0.38,2.86,-0.07,-0.58,3.01,-3.19,-5.54,3.85,5.22,0.44,-2.73,-0.74,-4.00
-0.48,2.16,-2.50,4.04,-0.67,0.08,0.33,-3.21,2.63,-4.59,2.07,-0.66,1.58
-1.53,0.34,-1.98,-3.18,-4.07,4.64,-1.03,-0.59,4.43,1.19,1.58,-0.92,-0.45
0.43,6.76,1.20,2.85,-5.79,0.77,0.27,3.55,-2.83,0.08,-2.72,-0.95,-0.25
4.04,-3.88,2.74,-0.32,0.21,2.76,-3.11,3.91,1.24,-0.56,0.81,0.42,4.14
->
-0.48,2.16,-2.50,4.04,-0.67,0.08,0.33,-3.21,2.63,-4.59,2.07,-0.66,1.58
-1.53,0.34,-1.98,-3.18,-4.07,4.64,-1.03,-0.59,4.43,1.19,1.58,-0.92,-0.45
0.38,2.86,-0.07,-0.58,3.01,-3.19,-5.54,3.85,5.22,0.44,-2.73,-0.74,-4.00
0.43,6.76,1.20,2.85,-5.79,0.77,0.27,3.55,-2.83,0.08,-2.72,-0.95,-0.25
4.04,-3.88,2.74,-0.32,0.21,2.76,-3.11,3.91,1.24,-0.56,0.81,0.42,4.14

-1.64,0.42,-1.95,-0.54
-3.61,-0.57,0.95,-3.75
-2.44,-0.24,-1.23,-2.54
-6.99,1.27,0.55,-4.15
-0.78,2.06,-3.35,-0.80
-1.14,1.46,0.16,-0.81
->
-0.78,2.06,-3.35,-0.80
-1.64,0.42,-1.95,-0.54
-2.44,-0.24,-1.23,-2.54
-1.14,1.46,0.16,-0.81
-6.99,1.27,0.55,-4.15
-3.61,-0.57,0.95,-3.75

-7.52,3.54,3.14,-1.93
4.26,-3.18,-2.82,1.46
-5.38,5.06,4.51,-0.71
5.15,-2.92,-2.87,0.35
5.55,-4.74,-4.53,1.24
6.45,-3.55,-2.79,1.88
5.92,-4.27,-4.00,1.22
6.46,-3.90,-3.66,0.74
->
5.55,-4.74,-4.53,1.24
5.92,-4.27,-4.00,1.22
6.46,-3.90,-3.66,0.74
5.15,-2.92,-2.87,0.35
4.26,-3.18,-2.82,1.46
6.45,-3.55,-2.79,1.88
-7.52,3.54,3.14,-1.93
-5.38,5.06,4.51,-0.71

5.22,-2.16,-0.84,0.72,-2.33,-2.14,1.34,0.47,-1.84,-5.18,-3.41
-0.68,0.87,2.10,-0.44,0.32,-3.42,-1.19,1.35,-0.62,0.94,-0.63
1.17,-1.08,-3.11,-2.54,-1.82,-2.24,1.67,1.61,-0.88,-1.90,-1.32
2.56,-4.78,0.82,-3.10,-2.20,-1.69,5.85,-1.66,-2.59,-3.80,-5.46
-1.81,2.51,1.74,-0.43,3.57,4.18,-2.51,-2.58,1.53,4.43,-1.37
-2.40,2.70,1.56,0.65,-2.88,1.80,-2.09,1.00,1.47,2.34,3.89
-3.89,1.39,3.26,-1.14,2.88,3.50,-2.38,0.20,0.93,2.00,4.31
-2.58,1.62,1.99,-1.01,-0.43,2.39,-0.50,-0.04,2.48,3.91,5.31
->
1.17,-1.08,-3.11,-2.54,-1.82,-2.24,1.67,1.61,-0.88,-1.90,-1.32
5.22,-2.16,-0.84,0.72,-2.33,-2.14,1.34,0.47,-1.84,-5.18,-3.41
2.56,-4.78,0.82,-3.10,-2.20,-1.69,5.85,-1.66,-2.59,-3.80,-5.46
-2.40,2.70,1.56,0.65,-2.88,1.80,-2.09,1.00,1.47,2.34,3.89
-1.81,2.51,1.74,-0.43,3.57,4.18,-2.51,-2.58,1.53,4.43,-1.37
-2.58,1.62,1.99,-1.01,-0.43,2.39,-0.50,-0.04,2.48,3.91,5.31
-0.68,0.87,2.10,-0.44,0.32,-3.42,-1.19,1.35,-0.62,0.94,-0.63
-3.89,1.39,3.26,-1.14,2.88,3.50,-2.38,0.20,0.93,2.00,4.31

-2.66,4.51,-6.37,6.16,4.62,-0.17,-0.70,-3.43,-2.79,-2.80
-0.40,0.66,-0.99,1.45,4.23,1.07,1.72,-3.74,0.44,1.42
0.10,0.29,6.03,-0.82,-0.48,-0.64,-0.19,1.75,0.02,-2.88
-0.76,-4.66,-2.22,3.66,0.10,-1.29,-2.15,-4.09,0.05,-4.70
1.16,1.34,-2.69,1.18,4.90,-2.75,1.38,-2.75,-4.95,-1.29
1.05,3.15,1.45,2.10,0.09,1.47,-2.97,-0.45,0.50,-2.76
-1.48,4.23,-1.45,0.95,5.81,-1.03,0.23,-0.42,-1.41,-2.46
-2.80,-1.97,1.26,-2.14,-5.22,6.77,0.50,2.68,0.76,-5.38
-2.16,-0.10,0.54,1.33,0.35,0.79,1.50,-5.75,-2.05,-4.98
->
-2.66,4.51,-6.37,6.16,4.62,-0.17,-0.70,-3.43,-2.79,-2.80
1.16,1.34,-2.69,1.18,4.90,-2.75,1.38,-2.75,-4.95,-1.29
-0.76,-4.66,-2.22,3.66,0.10,-1.29,-2.15,-4.09,0.05,-4.70
-1.48,4.23,-1.45,0.95,5.81,-1.03,0.23,-0.42,-1.41,-2.46
-0.40,0.66,-0.99,1.45,4.23,1.07,1.72,-3.74,0.44,1.42
-2.16,-0.10,0.54,1.33,0.35,0.79,1.50,-5.75,-2.05,-4.98
-2.80,-1.97,1.26,-2.14,-5.22,6.77,0.50,2.68,0.76,-5.38
1.05,3.15,1.45,2.10,0.09,1.47,-2.97,-0.45,0.50,-2.76
0.10,0.29,6.03,-0.82,-0.48,-0.64,-0.19,1.75,0.02,-2.88

-4.38,-6.04,0.94,-7.57,0.07,1.62,-2.58,-1.08,-2.69,-1.26,4.66,-1.63,1.09,1.73,-1.69
-3.90,-4.56,-1.46,-8.06,-0.62,3.10,-4.49,-2.00,-0.82,-1.06,4.84,0.44,0.58,0.05,0.32
->
-3.90,-4.56,-1.46,-8.06,-0.62,3.10,-4.49,-2.00,-0.82,-1.06,4.84,0.44,0.58,0.05,0.32
-4.38,-6.04,0.94,-7.57,0.07,1.62,-2.58,-1.08,-2.69,-1.26,4.66,-1.63,1.09,1.73,-1.69

0.94,-3.79,3.34,2.65,5.85,2.56,2.94,0.66,1.83
3.06,0.28,0.91,2.08,1.43,1.30,2.44,-1.05,1.94
0.58,-1.95,-1.02,3.02,0.21,0.08,-0.34,-2.36,-0.56
-2.53,1.26,-1.77,-3.05,-0.83,-5.42,-2.08,0.86,-5.03
5.48,0.46,0.57,3.86,1.84,4.32,1.49,2.02,2.95
-2.88,-0.86,-3.92,-0.28,3.21,-0.91,1.97,1.75,-0.33
->
-2.88,-0.86,-3.92,-0.28,3.21,-0.91,1.97,1.75,-0.33
-2.53,1.26,-1.77,-3.05,-0.83,-5.42,-2.08,0.86,-5.03
0.58,-1.95,-1.02,3.02,0.21,0.08,-0.34,-2.36,-0.56
5.48,0.46,0.57,3.86,1.84,4.32,1.49,2.02,2.95
3.06,0.28,0.91,2.08,1.43,1.30,2.44,-1.05,1.94
0.94,-3.79,3.34,2.65,5.85,2.56,2.94,0.66,1.83
